Here is a tiny trained network, its code and every weight. The questions are about switching its units off for an input and a class, where a switched-off unit gives its printed mean instead of its output.

import numpy as np


def w(rows, s, z=0):
    codes = np.array(rows[::2]) - 128.0
    scale = np.full(codes.shape[1], s)
    scale[-1] = z or s
    return codes * scale


def norm(h):
    return h / np.sqrt((h * h).mean(-1, keepdims=True) + 1e-5)


def f(y):
    return y / 2 * (1 + np.tanh(0.7978845608 * (y + 0.044715 * y**3)))


def log_softmax(a):
    a = a - a.max(-1, keepdims=True)
    return a - np.log(np.exp(a).sum(-1, keepdims=True))


def net(x, mask):
    res = np.array(x, float).reshape(1, 4) / 4 @ E
    u = 0
    for l in range(4):
        y = f(norm(res) @ A[l][:, :-1].T + A[l][:, -1])
        res = res + np.where(mask[u : u + 7], y, B[l][:, -1]) @ B[l][:, :-1]
        u += 7
    return log_softmax(norm(res)[-1] @ U[:, :-1].T + U[:, -1])


A, B = {}, {}
E = w([
[119,226,40,183],'x0',
[202,196,134,55],'x1',
[133,128,131,133],'x2',
[2,238,136,155],'x3',
],0.0079)
A[0] = w([
[126,91,229,181,135],'L0N0',
[167,187,167,107,171],'L0N1',
[92,126,114,157,80],'L0N2',
[139,72,126,171,32],'L0N3',
[158,106,112,62,13],'L0N4',
[120,206,255,126,2],'L0N5',
[214,213,189,73,235],'L0N6',
],0.0078,0.0019)
B[0] = w([
[158,47,123,74,174],'L0N0',
[165,157,64,31,175],'L0N1',
[170,138,163,146,133],'L0N2',
[218,107,254,16,138],'L0N3',
[135,176,128,127,141],'L0N4',
[4,220,166,114,172],'L0N5',
[80,166,110,94,253],'L0N6',
],0.0052,0.0042)
A[1] = w([
[86,140,153,113,13],'L1N0',
[65,142,172,193,4],'L1N1',
[177,200,143,70,214],'L1N2',
[194,183,84,10,112],'L1N3',
[85,90,214,128,115],'L1N4',
[129,186,168,78,129],'L1N5',
[121,64,63,145,159],'L1N6',
],0.013,0.0024)
B[1] = w([
[119,143,134,113,141],'L1N0',
[187,81,83,146,172],'L1N1',
[129,99,121,88,222],'L1N2',
[178,88,99,149,255],'L1N3',
[154,100,44,118,187],'L1N4',
[154,90,205,75,187],'L1N5',
[145,182,245,129,163],'L1N6',
],0.012,0.0075)
A[2] = w([
[176,213,73,58,30],'L2N0',
[182,215,211,189,48],'L2N1',
[25,48,74,173,13],'L2N2',
[160,130,176,251,254],'L2N3',
[99,99,59,112,84],'L2N4',
[114,49,169,150,38],'L2N5',
[85,92,75,85,66],'L2N6',
],0.013,0.0033)
B[2] = w([
[136,180,120,142,215],'L2N0',
[182,151,217,195,161],'L2N1',
[172,116,79,175,203],'L2N2',
[12,204,153,114,254],'L2N3',
[133,125,186,208,177],'L2N4',
[125,119,167,157,199],'L2N5',
[145,170,122,144,180],'L2N6',
],0.011,0.0044)
A[3] = w([
[130,200,162,107,63],'L3N0',
[125,133,232,112,224],'L3N1',
[12,113,151,89,253],'L3N2',
[125,164,104,158,60],'L3N3',
[144,120,161,114,6],'L3N4',
[143,101,105,63,169],'L3N5',
[181,146,151,148,17],'L3N6',
],0.012,0.0031)
B[3] = w([
[210,170,251,142,170],'L3N0',
[44,92,184,182,254],'L3N1',
[138,74,51,67,227],'L3N2',
[108,66,141,68,143],'L3N3',
[100,118,124,61,122],'L3N4',
[2,231,115,147,243],'L3N5',
[94,156,126,99,121],'L3N6',
],0.0084,0.0044)
U = w([
[92,3,192,144,154],'0',
[191,32,153,50,56],'1',
[160,51,103,227,177],'2',
[69,125,163,20,6],'3',
[95,136,227,174,231],'4',
[194,114,67,103,253],'5',
[53,140,87,185,141],'6',
[157,207,132,101,30],'7',
],0.021,0.002)

Each question gives the input, the list of numbers given to net, and the class t.
The units are the neurons (one row each of A and B). Each row of codes is followed by its name. A weight is (code - 128) times the scale printed after its matrix; where a second scale follows, it is the last column's (A, B and U).
mask holds one flag per neuron, layer by layer. A switched-off neuron (its flag False) gives its mean, the last column of its row in B, instead of its output. The means were averaged over made-up inputs and are rounded, as every weight is.
A unit's drop is (log p(t) with every unit on - log p(t) with that unit switched off) / (log p(t) with every unit on - log p(t) with every unit switched off).
The circuit of an input: a set's keep is (log p(t) with only the set's units on - log p(t) with every unit switched off) / (log p(t) with every unit on - log p(t) with every unit switched off). Starting from the 12 units with the biggest drops (on a tie, the unit counted first), units are removed one at a time, each time the one whose removal leaves the highest keep (on an exact tie, the one counted first), for as long as the keep stays at least 0.8.
circuit, biggest first: the units of the circuit, biggest drop first
k most important neurons: the k neurons with the biggest drops, biggest first
k most important neurons of layer l: the k neurons of layer l with the biggest drops, biggest first
drop when u is switched off: that unit's drop, to one decimal
input [0,6,1,2], class 3: circuit, biggest first => [L1N2]
input [1,-4,6,-3], class 4: 2 most important neurons => [L1N6; L1N2]
input [4,0,-4,-5], class 4: circuit, biggest first => [L1N6; L1N4]
input [-2,0,2,-8], class 0: 3 most important neurons of layer 1 => [L1N4; L1N6; L1N2]
input [2,7,-1,0], class 5: 4 most important neurons => [L1N3; L2N3; L1N6; L0N1]
input [-1,0,-7,8], class 2: 2 most important neurons of layer 0 => [L0N3; L0N6]
input [6,6,-5,0], class 5: 3 most important neurons => [L1N3; L2N3; L1N6]
input [-6,-7,0,1], class 2: 2 most important neurons => [L1N4; L1N5]
input [7,1,-5,3], class 7: circuit, biggest first => [L3N1; L3N0]
input [-1,7,6,6], class 3: 2 most important neurons of layer 3 => [L3N2; L3N1]
input [5,0,-2,-2], class 4: 3 most important neurons => [L1N6; L2N1; L1N4]
input [-7,0,-3,1], class 2: 3 most important neurons => [L1N4; L1N6; L1N5]
input [0,3,3,1], class 3: 4 most important neurons => [L1N5; L1N2; L1N4; L3N5]
input [2,-7,-4,-3], class 4: circuit, biggest first => [L1N6]
input [2,-7,1,0], class 4: 2 most important neurons of layer 2 => [L2N1; L2N3]
input [-4,0,7,1], class 2: 3 most important neurons => [L1N4; L1N6; L2N4]
input [0,-2,0,5], class 2: 2 most important neurons of layer 1 => [L1N6; L1N1]
input [8,1,-3,1], class 7: 2 most important neurons => [L1N4; L3N1]
input [0,-5,-7,3], class 2: 4 most important neurons => [L1N4; L1N1; L3N5; L2N2]
input [5,3,2,0], class 5: circuit, biggest first => [L2N3]
input [2,0,1,-8], class 4: 2 most important neurons => [L1N6; L1N4]
input [-1,-8,-5,4], class 2: 2 most important neurons => [L1N4; L2N2]
input [7,1,6,1], class 7: 2 most important neurons of layer 2 => [L2N2; L2N0]
input [-3,-1,6,7], class 2: drop when L1N1 is switched off => 0.2
input [5,1,1,2], class 7: drop when L3N6 is switched off => 0.0
input [-6,-4,5,2], class 2: drop when L1N5 is switched off => 0.1
input [3,-6,-4,-2], class 4: circuit, biggest first => [L1N6]
